Below is a small trained network, with its code and all its weights. Each question gives an input and a class and asks what happens when units are switched off, that is, made to give their printed mean instead of their output.

import numpy as np


def w(rows, s, z=0):
    codes = np.array(rows[::2]) - 128.0
    scale = np.full(codes.shape[1], s)
    scale[-1] = z or s
    return codes * scale


def f(y):
    return np.maximum(y, 0)


def log_softmax(a):
    a = a - a.max(-1, keepdims=True)
    return a - np.log(np.exp(a).sum(-1, keepdims=True))


def net(x, mask):
    res = np.array(x, float).reshape(1, 3) / 4 @ E
    y = f(res @ A[0][:, :-1].T + A[0][:, -1])
    res = res + np.where(mask, y, B[0][:, -1]) @ B[0][:, :-1]
    return log_softmax(res[-1] @ U[:, :-1].T + U[:, -1])


A, B = {}, {}
E = w([
[154,187,49,94,179],'x0',
[134,94,129,3,81],'x1',
[40,123,174,93,167],'x2',
],0.016)
A[0] = w([
[92,124,207,119,143,132],'neuron 0',
[103,246,66,77,182,50],'neuron 1',
[150,152,147,211,194,40],'neuron 2',
[169,80,55,183,19,9],'neuron 3',
[111,120,196,165,9,206],'neuron 4',
[133,125,112,38,54,72],'neuron 5',
[139,123,176,154,96,3],'neuron 6',
],0.013,0.0044)
B[0] = w([
[96,125,58,62,113,207],'neuron 0',
[158,88,50,133,78,245],'neuron 1',
[105,198,124,196,92,227],'neuron 2',
[7,68,114,95,181,222],'neuron 3',
[195,160,63,82,81,246],'neuron 4',
[110,192,211,177,63,240],'neuron 5',
[217,92,142,110,93,161],'neuron 6',
],0.012,0.014)
U = w([
[247,129,76,112,132,78],'0',
[133,233,200,176,122,80],'1',
[23,79,93,101,172,166],'2',
[182,169,123,108,177,253],'3',
[132,79,154,121,226,84],'4',
],0.015,0.011)

Each question gives the input, the list of numbers given to net, and the class t.
The units are the neurons (one row each of A and B). Each row of codes is followed by its name. A weight is (code - 128) times the scale printed after its matrix; where a second scale follows, it is the last column's (A, B and U).
mask holds one flag per neuron, in row order. A switched-off neuron (its flag False) gives its mean, the last column of its row in B, instead of its output. The means were averaged over made-up inputs and are rounded, as every weight is.
A unit's drop is (log p(t) with every unit on - log p(t) with that unit switched off) / (log p(t) with every unit on - log p(t) with every unit switched off).
The circuit of an input: a set's keep is (log p(t) with only the set's units on - log p(t) with every unit switched off) / (log p(t) with every unit on - log p(t) with every unit switched off). Starting from all 7 units, units are removed one at a time, each time the one whose removal leaves the highest keep (on an exact tie, the one counted first), for as long as the keep stays at least 0.8.
units of the circuit, in order: the units of the circuit, biggest drop first
most important unit: the unit with the biggest drop
k most important neurons: the k neurons with the biggest drops, biggest first
drop when u is switched off: that unit's drop, to one decimal
input [-3,2,-3], class 3: most important unit	neuron 1
input [4,8,-8], class 1: 2 most important neurons	[neuron 5; neuron 0]
input [3,-2,-3], class 3: units of the circuit, in order	[neuron 4; neuron 5; neuron 0]
input [-1,2,2], class 3: units of the circuit, in order	[neuron 3; neuron 2; neuron 1]
input [-5,-1,5], class 0: 3 most important neurons	[neuron 3; neuron 4; neuron 6]
input [8,7,4], class 0: 2 most important neurons	[neuron 1; neuron 3]
input [-3,-3,-2], class 3: units of the circuit, in order	[neuron 5; neuron 1]
input [0,-6,-7], class 2: 2 most important neurons	[neuron 3; neuron 5]
input [3,0,-4], class 2: units of the circuit, in order	[neuron 4; neuron 3]
input [-2,7,5], class 1: 2 most important neurons	[neuron 5; neuron 3]
input [-7,-7,-6], class 0: 2 most important neurons	[neuron 4; neuron 5]
input [5,6,3], class 1: 3 most important neurons	[neuron 5; neuron 4; neuron 3]
input [-6,-6,-1], class 0: 2 most important neurons	[neuron 4; neuron 5]
input [1,3,3], class 3: most important neuron	[neuron 3]
input [8,-7,1], class 0: 2 most important neurons	[neuron 1; neuron 5]
input [-4,6,-1], class 1: 2 most important neurons	[neuron 5; neuron 1]
input [2,-3,-6], class 2: 2 most important neurons	[neuron 3; neuron 5]
input [3,-4,-4], class 1: 2 most important neurons	[neuron 2; neuron 4]
input [-8,-4,7], class 0: 2 most important neurons	[neuron 4; neuron 3]
input [-6,-2,0], class 0: most important neuron	[neuron 4]
input [-2,-1,3], class 3: drop when neuron 3 is switched off	3.2
input [-4,2,3], class 0: drop when neuron 3 is switched off	0.9
input [-5,2,-8], class 2: drop when neuron 3 is switched off	2.3
input [-3,5,-6], class 2: drop when neuron 2 is switched off	0.2
